Below are the code and all the weights of a small trained network. Each question names an input and a class and asks about switching units off, where a switched-off unit gives its printed mean instead of its output.

import numpy as np


def w(rows, s, z=0):
    codes = np.array(rows[::2]) - 128.0
    scale = np.full(codes.shape[1], s)
    scale[-1] = z or s
    return codes * scale


def f(y):
    return np.maximum(y, 0)


def log_softmax(a):
    a = a - a.max(-1, keepdims=True)
    return a - np.log(np.exp(a).sum(-1, keepdims=True))


def net(x, mask):
    res = np.array(x, float).reshape(1, 4) / 4 @ E
    y = f(res @ A[0][:, :-1].T + A[0][:, -1])
    res = res + np.where(mask, y, B[0][:, -1]) @ B[0][:, :-1]
    return log_softmax(res[-1] @ U[:, :-1].T + U[:, -1])


A, B = {}, {}
E = w([
[73,137,79,1,159,109,131,154],'x0',
[114,69,120,82,47,205,191,88],'x1',
[115,223,145,145,187,147,222,65],'x2',
[181,121,124,94,176,204,59,40],'x3',
],0.0087)
A[0] = w([
[147,71,65,133,58,84,84,192,106],'neuron 1',
[98,95,124,151,55,76,122,191,121],'neuron 2',
[157,99,85,115,177,166,100,64,3],'neuron 3',
[130,51,147,121,22,74,14,142,99],'neuron 4',
[140,167,115,174,127,148,166,90,118],'neuron 5',
[109,61,60,88,88,72,53,149,60],'neuron 6',
[121,203,113,150,155,73,58,158,58],'neuron 7',
[83,136,127,166,96,20,147,171,123],'neuron 8',
[84,210,132,128,132,86,186,58,84],'neuron 9',
[141,105,138,114,63,114,65,154,37],'neuron 10',
[70,154,78,60,181,134,102,163,123],'neuron 11',
[84,112,135,36,101,114,136,124,98],'neuron 12',
[127,151,116,139,180,31,95,131,91],'neuron 13',
[65,150,87,98,210,137,189,88,88],'neuron 14',
[95,110,114,107,89,188,149,140,66],'neuron 15',
[78,64,89,123,80,178,204,119,97],'neuron 16',
[184,117,134,188,97,141,152,109,30],'neuron 17',
[130,211,149,115,141,138,200,94,60],'neuron 18',
[93,113,113,155,47,81,133,183,137],'neuron 19',
[132,65,114,111,36,146,182,88,93],'neuron 20',
[158,110,210,181,120,145,141,126,91],'neuron 21',
[182,180,167,188,85,94,94,124,100],'neuron 22',
[138,118,138,86,56,172,161,97,56],'neuron 23',
[161,118,168,221,61,149,143,134,65],'neuron 24',
[155,91,125,99,111,121,103,166,56],'neuron 25',
[113,136,103,37,142,155,151,209,49],'neuron 26',
[112,139,120,149,122,90,201,124,131],'neuron 27',
[171,175,144,142,178,75,87,172,46],'neuron 28',
[81,161,88,74,184,106,86,163,71],'neuron 29',
[99,126,83,67,113,114,88,159,99],'neuron 30',
[158,148,100,141,202,190,74,139,58],'neuron 31',
[75,131,103,56,169,111,165,110,67],'neuron 32',
[87,145,59,45,138,98,127,108,98],'neuron 33',
[127,72,89,110,77,163,198,92,44],'neuron 34',
[70,191,144,155,111,124,200,153,139],'neuron 35',
[69,117,145,164,118,51,216,186,64],'neuron 36',
[126,212,131,135,149,111,182,93,55],'neuron 37',
[135,148,100,175,244,89,61,201,54],'neuron 38',
[146,139,197,200,111,154,96,136,67],'neuron 39',
[133,121,128,98,110,178,2,77,120],'neuron 40',
[163,113,90,100,51,205,231,116,74],'neuron 41',
[177,101,205,232,55,143,128,95,58],'neuron 42',
[189,125,121,117,202,171,43,32,156],'neuron 43',
[100,115,191,85,19,172,128,120,80],'neuron 44',
[107,120,93,49,177,113,168,153,55],'neuron 45',
[167,74,70,108,81,110,21,175,58],'neuron 46',
[149,215,138,116,160,139,230,100,72],'neuron 47',
],0.0085,0.0051)
B[0] = w([
[132,127,225,166,173,166,107,143,218],'neuron 1',
[90,61,146,63,185,185,105,136,210],'neuron 2',
[84,33,92,92,205,149,129,176,169],'neuron 3',
[185,193,239,171,156,162,138,123,237],'neuron 4',
[151,136,164,131,127,152,149,171,186],'neuron 5',
[162,163,187,194,145,155,121,146,210],'neuron 6',
[192,136,83,135,98,69,77,35,191],'neuron 7',
[65,67,78,66,181,149,93,126,220],'neuron 8',
[165,93,202,170,139,155,99,132,211],'neuron 9',
[153,152,190,154,177,133,99,130,168],'neuron 10',
[132,128,116,175,47,125,179,178,214],'neuron 11',
[165,129,89,147,79,102,158,173,194],'neuron 12',
[176,131,73,122,86,54,85,49,195],'neuron 13',
[164,120,162,181,131,156,174,173,208],'neuron 14',
[144,127,110,166,134,82,95,94,167],'neuron 15',
[150,106,83,145,140,67,79,76,207],'neuron 16',
[137,142,96,176,115,132,182,183,163],'neuron 17',
[191,155,239,181,190,169,78,128,202],'neuron 18',
[69,38,101,20,191,176,113,139,212],'neuron 19',
[162,135,97,130,104,59,47,55,207],'neuron 20',
[137,117,90,177,64,154,205,178,178],'neuron 21',
[134,127,64,151,54,122,173,158,187],'neuron 22',
[159,109,87,152,135,104,70,65,179],'neuron 23',
[138,115,89,161,89,125,180,190,194],'neuron 24',
[155,137,156,156,163,130,133,139,159],'neuron 25',
[159,105,92,165,100,124,159,180,186],'neuron 26',
[85,83,121,69,154,174,113,127,185],'neuron 27',
[183,136,92,116,125,45,58,41,184],'neuron 28',
[161,131,68,171,74,114,195,168,193],'neuron 29',
[151,131,130,168,92,128,173,166,188],'neuron 30',
[120,78,86,84,150,142,109,124,173],'neuron 31',
[157,101,116,193,101,129,177,191,186],'neuron 32',
[157,139,119,159,89,133,199,193,203],'neuron 33',
[165,132,81,159,136,73,59,63,186],'neuron 34',
[82,72,146,34,183,180,108,125,211],'neuron 35',
[80,92,50,69,219,175,120,135,213],'neuron 36',
[159,121,193,169,150,141,94,118,197],'neuron 37',
[186,136,89,151,105,51,30,47,213],'neuron 38',
[159,101,75,178,82,117,218,170,176],'neuron 39',
[82,61,121,63,168,183,102,183,209],'neuron 40',
[192,129,85,126,144,54,48,45,213],'neuron 41',
[146,122,81,183,92,133,203,190,213],'neuron 42',
[51,28,56,51,161,203,111,145,254],'neuron 43',
[174,123,117,132,147,89,91,65,190],'neuron 44',
[152,116,102,173,96,140,179,146,184],'neuron 45',
[178,186,221,178,180,169,119,122,213],'neuron 46',
[173,160,255,167,183,165,92,125,225],'neuron 47',
],0.0063,0.0083)
U = w([
[158,136,254,161,148,163,108,125,115],'0',
[163,119,60,132,92,26,72,34,114],'1',
[83,65,70,65,170,195,112,143,92],'2',
[160,121,73,178,19,122,202,196,106],'3',
[96,116,133,84,85,146,119,124,253],'4',
[90,182,139,99,106,112,132,109,112],'5',
],0.012,0.017)

Each question gives the input, the list of numbers given to net, and the class t.
The units are the neurons (one row each of A and B). Each row of codes is followed by its name. A weight is (code - 128) times the scale printed after its matrix; where a second scale follows, it is the last column's (A, B and U).
mask holds one flag per neuron, in row order. A switched-off neuron (its flag False) gives its mean, the last column of its row in B, instead of its output. The means were averaged over made-up inputs and are rounded, as every weight is.
A unit's drop is (log p(t) with every unit on - log p(t) with that unit switched off) / (log p(t) with every unit on - log p(t) with every unit switched off).
The circuit of an input: a set's keep is (log p(t) with only the set's units on - log p(t) with every unit switched off) / (log p(t) with every unit on - log p(t) with every unit switched off). Starting from the 12 units with the biggest drops (on a tie, the unit counted first), units are removed one at a time, each time the one whose removal leaves the highest keep (on an exact tie, the one counted first), for as long as the keep stays at least 0.8.
units of the circuit, in order: the units of the circuit, biggest drop first
most important unit: the unit with the biggest drop
k most important neurons: the k neurons with the biggest drops, biggest first
drop when u is switched off: that unit's drop, to one decimal
input [6,-8,-8,-5], class 0: 2 most important neurons -> [neuron 1; neuron 46]
input [-7,5,6,5], class 3: units of the circuit, in order -> [neuron 42; neuron 21]
input [3,6,-1,-7], class 2: 4 most important neurons -> [neuron 19; neuron 36; neuron 2; neuron 38]
input [6,1,6,-4], class 0: 2 most important neurons -> [neuron 47; neuron 18]
input [8,6,6,-6], class 3: 2 most important neurons -> [neuron 32; neuron 33]
input [-2,-5,0,-6], class 2: units of the circuit, in order -> [neuron 36; neuron 8]
input [-5,-2,-2,-5], class 2: units of the circuit, in order -> [neuron 19; neuron 8]
input [-4,3,-2,1], class 3: most important unit -> neuron 42
input [3,3,5,-5], class 0: 3 most important neurons -> [neuron 43; neuron 47; neuron 18]
input [-4,8,2,-8], class 1: 2 most important neurons -> [neuron 41; neuron 20]
input [-3,0,1,3], class 4: 3 most important neurons -> [neuron 36; neuron 19; neuron 8]
input [4,8,-7,-5], class 1: 4 most important neurons -> [neuron 20; neuron 16; neuron 41; neuron 34]
input [6,2,8,-8], class 0: 4 most important neurons -> [neuron 47; neuron 18; neuron 9; neuron 43]
input [3,8,2,8], class 1: units of the circuit, in order -> [neuron 41]
input [0,0,-5,-5], class 0: 3 most important neurons -> [neuron 4; neuron 43; neuron 1]
input [7,-6,-5,-6], class 3: 2 most important neurons -> [neuron 29; neuron 11]
input [6,8,8,7], class 0: 3 most important neurons -> [neuron 47; neuron 18; neuron 14]
input [-4,5,-4,7], class 2: 2 most important neurons -> [neuron 40; neuron 43]
input [7,-5,8,-6], class 0: 3 most important neurons -> [neuron 47; neuron 18; neuron 9]
input [-6,2,-1,-6], class 2: most important neuron -> [neuron 19]
input [0,-1,0,0], class 4: drop when neuron 18 is switched off -> 0.1
input [-3,-5,-3,6], class 2: drop when neuron 43 is switched off -> 1.1
